Each row is followed by its class.
[ -9  11  57  11  25  17  -3 -31  15  18 -57 -18   0  -3  30 -15 -31   3
 -55  30  25  -3 -25  -5  18  29 -56  31  50   7  21  -7   0 -61 -14] : E
[-35 -46  16  36  11   0  21  20 -50  -3 -23 -12  24 -21 -18   3  -8  -7
 -36  -4 -24   8  -2  34 -26 -27   9 -30 -19   2   1  11  -3  -3   9] : Y
[-13  22 -26  -8 -37 -10  17  -6 -24  36  27  -9 -16 -41 -12   5  13   0
  29  -5 -13 -10  -4 -34   8 -16   0   2  -3   1   5 -18   9   9   0] : N
[ 27 -16 -32  10 -90 -37 -40 -44 -34 -23  24 -46 -39 -44  -8   4  43  -4
  52   4 -13   9  -7 -13  12 -24  36 -55 -21  -3  41 -34 -15   7  38] : F
[ 21  13  41 -27 -19   4 -11 -16  31 -19  36  -6  -2 -19 -28  45   7  34
  19  -2   0   0   6  14 -22  -7  -7  18 -32 -22 -49 -29  11  -3 -14] : F
[ 30  17 -12  -2 -15  -2  -6  -2 -46  -3   2  12  -2  13 -43   7   1  -6
  16  -3 -18  16 -12 -20   4 -32 -13   0  -7  14  20   5  14  -2  12] : W
[  5  56 -11  17  20  12 -27 -19 -18 -10  -3   2  45  -9 -60  13   0 -41
   3  21  -6  19 -10  -6   0  25  17  27 -27 -24  10  -6   5  12  19] : W
[ 19 -39  -5  26  15  -9 -37   8  15 -26 -28 -17 -18 -21 -12  15  29 -24
 -21   1   9  -5  -5  13  16 -10  42  -9  26 -18 -15  -9 -39   2  37] : U
[ -3  24  -5   4  13  32   8  13 -15 -49 -13  -4  11 -18   8   1 -16  23
 -44 -19 -16  10  15  12   2 -27 -14   7   6   8  18  15 -27  23 -17] : G
[  9   1 -22  22  12  -7  -8 -16  -8 -21 -14 -11   7 -51  12 -41  21 -11
 -27  -5  18 -12  -6  -7  12   2   0   1  -7  10  45  -6 -15 -23 -31] : E
[ 11  10   1   1 -27  13  32  13 -19   9  31  10  -9  13  30 -22  40 -28
 -34  62  19  -3 -13  20 -10  11   5  13  -3  27 -38  45  -9 -14  31] : S
[-24  11  36  -4  -3  -8   8 -15  -9  12 -29  18  34 -55   3  22  -8  17
 -57  -5  -3   2  12  33  19 -14 -51  -8 -13  -1   3  16   6 -29 -21] : Y
[-22  13  23  25  -9  -3  -2   4 -17 -11 -10  46  20 -75 -35  18 -24 -24
  -2  11 -44   0  -5  41   9 -16 -30   1  38 -26  -9   9  11  -2  38] : D
[  5   6 -50  -8 -62  -9  13 -12   2 -19  18  29 -19 -48  14 -17  10 -23
  38 -13 -26  16  -1  18 -14  -9   2 -41 -22   9  37   7  17   8  23] : S
[  30 -114  -11  -21  -67   16   21  -14   38  -21   19   -9  -17   27
   25   43   16   11   20  -34   19   44   21   -4    4    8   56   -3
   13    1  -18    9   37   16  -22] : D
[-31  -6   5 -13   1   4   0  -5 -21  64  48 -64 -12  54 -38  10  -8  17
   8  35 -27 -24 -27 -38 -39   7   7  18  12  16 -44 -32  59   0   3] : P
[ 14 -25 -21 -21  14 -11   1  20  -8 -22 -11   2 -19 -28 -14 -49 -17  10
  18 -49  -8 -11   7  45  -6 -45  -1 -28  -5  -1  39  -1 -14  -5 -15] : E
[ 33 -40 -19 -24 -33  -4   1   0  23 -95 -32 -31  -9  48 -24   8  14  -2
  -8  -6   9  76 -16   9 -18 -23  49 -51 -15  12  16  39 -35 -11  37] : S
[ 21  12 -29 -28 -29   2   4  -3 -37  12  42 -26 -63  -2   8  -2  -1  16
  44 -15 -49 -27 -24 -12 -19 -51 -27 -12  31  27  -7 -14  32   0  14] : P
[ 15  17 -19 -20 -19  25  14   6 -22  12 -23 -13 -12  47  31 -17   3  61
 -15  -6 -15  -5  29  40  -5   6 -13  12 -11 -19  41   6  -9  25 -11] : H
[  7  65  -4  -1  53  19 -15   7  29 -25 -23  -4   0 -13   2   8   1 -33
  -3  13  -2  -2 -15  15   3 -14  -5   2 -21  -9  16  -7 -49   5   5] : U
[-30   6 -12 -22   9  11 -30 -35  24 -24   5 -35 -22  39   3 -19 -15   1
 -32   8   7  12  26  20  16  39  16  15  12  -9  20  -2 -14  37   5] : D
[-40  31  -6   9  35 -10  19   2 -40  -6 -12  25  78 -71 -17  33  23  -9
 -28  40 -29   3 -15 -11 -38   0 -12  -8 -66  -3   0  16  15  15 -11] : Y
[-29 -18 -44  12 -21 -22   3   1 -14  42 -13  -3   3   9 -45 -21 -18 -31
  61   0  -8  -5 -13  -6  -4  -3  35 -23  28   5 -21  14  15  -1  25] : H
[  4 -46  -5   6 -51  57   6 -39 -27  13 -24 -39 -15   8 -11  -1 -63 -29
  54 -26  16  10 -15  -9  46 -15  42  19  15 -28   9  13   1  14  42] : M
[ -7  -5   8 -34   3  -4 -21 -28 -12 -20   9  23  -6 -55  14   2  -5  -9
   6 -10  12  -7   3  17  24 -20 -16 -21 -59  -1  10   9 -11  16  26] : Y
[-22  30 -23  -6   0  -9  -1   5 -31   4 -18 -11  30 -27 -53 -10 -12  24
 -20  -9 -19   2  12   6  12   6  -1  10 -12 -32  31 -21   3  11   4] : N
[ 65  40 -11  -7 -87   9  43 -16 -29  35  33  33 -62 -20  13  -8  54 -31
  42  -1   7   5  -2   1  26 -23  -3  13   5  13  36  15  43 -32  18] : X
[  0 -34  -3  -2   5  12   1 -22  10 -28 -43  14 -11  32  -6  -1 -18  37
 -10 -49   5  15  18 -20  21 -23 -11   0  -3  -1  42  -9 -19  20 -39] : U
[-32  -3   5 -16   1 -54   3  17 -10   8 -16   5  -7 -43 -67 -13  22  27
  -7  10 -16  -9   0 -24 -15 -19 -10 -14  29   2 -23  13  -9 -13  -7] : E
[ 11  15   8 -12  30 -38 -15  -5 -32   5  -2  -5   6   0 -26   9  34  47
 -59  19  -8  -8 -15  -9  -6 -33 -35  12   8  -1   0 -12  -2 -15   8] : X
[  8 -22 -30 -16 -31 -25  12  -9 -41  -7   6  61  39 -64  10  -6  24  29
   0 -25  14  -4  24  -1  40 -10  -4  -7 -38 -24  12   4 -18  20  -5] : N
[ 20 -13 -25 -30 -13  -5  -5   5  -8 -12 -14  -1  50 -16  26  15   5  43
 -55 -20 -19   6  20  35  28  -9 -12  -8   5  -8  12   9  19 -14 -17] : P
[ -9   2 -12 -24   4   4  -6 -21 -24 -16  10 -15 -16  13   8 -15 -44  35
  14 -30 -17  -8 -15 -12  11 -33 -39  -1  18  16 -26 -13 -16  -1  -4] : P
[-14  53  11  38  50  12  -5  -2 -16   5   1   5 -25  -3 -11 -18  19  -7
 -46  -9 -15 -21  16  26 -19  -9  -1   8   2   7   8   3 -24  12 -16] : Y
[ 16  21   0  -8   2  -7 -14 -21 -21 -40  -9 -18   8 -35  -1   1  35  23
 -63  -2   5 -17   2   3  27 -11 -29  20  21  -8  -6  27  -8 -24  -5] : P
[  2   1 -31  -2  14   9   5 -17   6 -33  -4 -12  14  -4  10  10   3 -14
   0 -12   2  10 -11 -44  -8 -26  17 -25 -48  18  39  21   7   3 -21] : M
[ 31  36 -14 -31 -25  18 -10  36 -17 -11  19 -35  -8   4 -54   4 -39   2
  -9   4 -11  21  -9  -1  25  -9 -27  33  -6  32 -46 -12  21 -35  18] : W
[-21  47  28   2  29  14  -9 -22  -2   4   8  -7 -43  13  -8  16  -9 -36
   8   3 -40  -2 -11 -18 -41 -24 -40  -8  -6   9  52  -2  22  10  17] : W
[-35  19  26  23  29  -7  -4   1 -14 -15 -10  37 -21 -17   8   9  18 -17
 -36  34 -34   4   7  -1 -35  20  -5 -32 -28  12  16   5  -1  14  40] : Y
[-20 -28  -2 -36 -46 -16  41   5 -16 -27 -32   4 -18 -21  40  -5   7  39
 -32  -7  14  19  28  -3  20  24 -31  -7   3 -10   1  23 -24  -8   6] : N
[ 14  50 -24  -2   2 -10 -16  22  -3  28  -9  34  31 -28 -29 -17 -22  17
  -4   3  19  -2  -1 -20  48  24 -19  14   2   8  -2 -22  13 -17 -15] : G
[ 33  -2 -22  13 -46   8   6   1  -4 -20  -1   0   6 -19  50  27  10   5
  -9   8 -18  27  -5  -2  -2 -16  11 -48 -38  17  26  -5 -12 -20   7] : M
[  9  -2 -17   2   6  -1   5   8   8  11 -11   9 -22 -19  36  -9   6  23
   1 -18  -3  -9  -9 -10  -1  -3 -22   9  15 -15   8  -1 -15  13   8] : S
[-22   5  14  14 -15   2   8  11 -15  41   2 -21  38  -3 -46  33 -23  23
 -34  42  -9  13 -21 -38   4  33   2  43  31   6 -77 -37  18 -26   9] : N
[-20  22 -14  -3 -42  17  14 -23 -47   0  29  24   1 -37 -29  -8   3   3
  -8  25 -27 -14  14  16  11  12 -18  50  30  -8 -22  19  24  35   4] : D
[-27  -5  10   2  31 -15   4   9   1 -39  -4  33 -49  17 -12 -12  19 -18
 -25  21  -2  10  13 -17 -38  40  14 -20 -12  32 -37  19  -1   5  29] : Y
[ 11 -15  41  17 -37  27  -2   5 -41   0  -3 -61 -26  18 -32  31  14 -17
 -34  27 -19  25 -13 -32  10 -32   0   9  -6  11  34  15  18 -14  48] : W
[-10  36  -7 -11  26  -9  -6  -4 -15 -66 -26  49  -7 -24 -46 -45 -13 -21
   2   6   4  -7   1  22   2   3 -37 -13 -53  -3  33   4 -16   0  15] : U
[ 32  58 -47  -6  25  24  22   7 -22   3   2 -24  13  11 -10 -22  19 -14
  -2 -26  -5 -20  -5  24   3 -18  10  31  21  -7  17  27  16  -9 -38] : P
[ -4  23 -12   5  -8 -40 -25 -19 -30 -21 -36  11   4 -66 -15   5  28  16
 -53  13 -12   3   2  -6  17   8 -30 -20   1  11  18   3   2 -21   9] : Y
[ 37 -19   7 -31  26  28   8  22 -14 -37  12  48  20   4  23  -1 -28  20
  14 -25  24   7  -6   6  17 -52 -12  -8 -48  14   7  15 -19  21  -6] : G
[-23 -17  16 -16 -43 -23   6  -3 -22   9 -19 -22 -10   4 -60  -1 -16  15
  -9  -8 -25   9  -1  -5  17 -20 -18 -26  27   1  12  14  43 -40  21] : P
[-18 -11 -11 -16   8 -17  32  19  21 -24 -39  -4   7 -21  10  -2  -5 -21
 -39 -10   2  34   4  -7   9  11 -18 -11 -10   9  34  20  38 -44   8] : X
[  6  14   0  -2 -28   2  23   0 -14 -18 -15 -10 -23  -8  -6   2   0  22
  13 -38 -19  12   2 -12  13 -29 -20 -12  17  -7  13  13 -11 -19  -7] : P
[ -1  -2 -15 -31  12   3   9  25 -13  16 -32 -25 -26  35 -20  -9 -21  21
  37 -14  -7  -7  -4  29  -4 -28   0   0  14 -26  -9  -9 -45  27   3] : U
[  1 -24  14 -12 -30   2  -6 -14  -6   7   6  18 -51   5  95  -9  -5  51
  -5 -13 -11   0   4  10  12 -34 -43 -32  -5   0  31 -10 -63  28  35] : S
[  2  29 -30  -5  10  12  -5 -14 -10 -26  15   2  -3 -12 -42 -13   8 -10
  36 -12   2 -17 -10 -21  -4 -28  12  16 -30   2  -6  23  -4  24   1] : H
[-10  38 -15   2  10   9   9  10 -18  13 -17 -10 -34   9 -36 -18   6  18
 -30  -7 -14  -6  21 -13  -6  35  -1  29   2   8  11  -3  31   8 -16] : Y
[-17  12  34  -2 -46  25  42 -10 -23  29 -12 -60 -41 -32 -43  23  10 -17
  19 -16 -12  -2  -2  32 -23 -32   1  10  14 -24  -3  26  20  -9  -3] : Y
[-12  11 -16  18 -19 -15   4 -11 -37  15 -14  46  15 -38 -81 -21 -10  -4
  40  10 -38   1 -12 -11 -22   7  11   4  30  -6   1 -17  29   2   4] : E
[-51  65  11   5  53  10 -31 -12  21  35 -19 -78  15 -11 -43  11 -35 -25
 -37  23   7  -1 -23 -21  19  16  -1  25  -1   8 -24 -17 -10 -17  -1] : Y
[-20 -64 -19  34 -41   2  16  38 -68  29   4  15  -4 -44 -23 -19 -23 -22
  23   7 -29 -12  -8 -11   1 -10  16 -20  14  10  17  -6  54  13  47] : G
[  9 -56 -13  22 -50 -10  -4   0 -56 -27  29 -12  10 -38  -8  13  29 -20
  -5   2 -11  17   0 -11   3 -32  16 -26 -42  12   3   8  -6   6  32] : W
[ 45  -6 -29  14 -35 -38  15   9 -10  34   2  39 -15  22  14  11  26  38
  61 -51  -1  19 -13 -80  41 -57   3 -50  17  31   7  -9 -26 -26 -33] : P
[-21  15  27 -12  29  12   7   7 -36 -37 -46  -3  20 -22  -9 -34 -30  20
 -27  19 -12   7 -12   8   5 -16 -38  -1 -36 -11  57   9 -37  -2  15] : E
[ 15   4 -20  -2  10 -14 -21 -32 -35 -75 -23  -7  29   2   9  -9  25  38
 -66  11  17  20   6  22  -4  23   3  -6 -23 -18  23 -12 -55   9   3] : N
[-10  52  -9  -7 -14   1  -5 -15   0 -34  -1   5   3 -18 -21 -21 -20   6
   1 -28 -19   9  15  22  14   4 -21 -20 -23 -12  29  -9  -4 -16  -2] : P
[-14  -6  11   1 -22  17  29 -19 -42   3  -6  51  -1 -73 -24  18  -7 -52
  42  -1 -28  -5 -15  10 -14 -24 -10  -4 -10  -2   3  33  54   7  32] : Y
[  3  21 -14   2   6  13  -3 -17 -39  -7  10 -23  -5  -1  12 -10  -2 -21
   2  -7 -16  -5  -3  35 -26 -17 -23  -1 -17  -8  33  -1  -7  13   1] : W
[ -3 -43  -2  -4 -10   6  37  31 -33 -28 -25  -2 -10 -28  -6  15  12  -6
 -37   3 -24  21  -4 -26   9 -20   0  22  17   2   0  32  31  -8  51] : X
[ 35  43   8  59 -10  -1 -20 -18 -58 -84 -77  -6   4 -46 -36 -23  -8   2
 -21  -4  13  26 -30  19  22 -15 -27 -15  41 -23  46   6 -69 -33  27] : G
[ -6  26   5  34  19  -1   5  -7 -22   3   5 -13 -15 -14  -6 -11  32 -15
 -38   2 -14  -8   1  16 -15 -13   3  12   2 -17  33  -9  -4  -3  16] : X
[ 20  15 -50 -40  18  -4 -32   4  -4 -57 -46  54  11 -21 -15  -2  -4  41
 -37 -20 -28   1  33  30  32  -2 -13  17  21 -15   4   3 -25  41   6] : U
[ -1  38 -19   2   0  -1   4  10   0   3  -7   9 -12   8  24 -11 -17   2
  35 -16 -16  13  -5 -23  22   0  -7 -26  -4   2  10 -12 -32  -8  14] : P
[-12 -20   4  35  14 -31   7  17 -27  13   5  44  -9 -47   2 -13  26 -23
  51  -2  -2 -26  -5 -67   9 -11   3 -23 -46  -6  41  -3  13  11  18] : F
[ 36  36   0  24 -27   9   4  24 -55   3  27  -5 -16 -47 -27  12  32  19
  -6  15 -25 -18 -19  -2 -12 -52 -15   7  18  12  -7  -4  -1   2   5] : G
[-28 -25   0  27 -50 -13  40  -6 -33 -14  -5 -31 -16 -44 -24   3  15 -17
  -6   7 -20  23 -12 -16 -27   4  -4  -7 -10  -5  16  -9  34 -26  25] : X
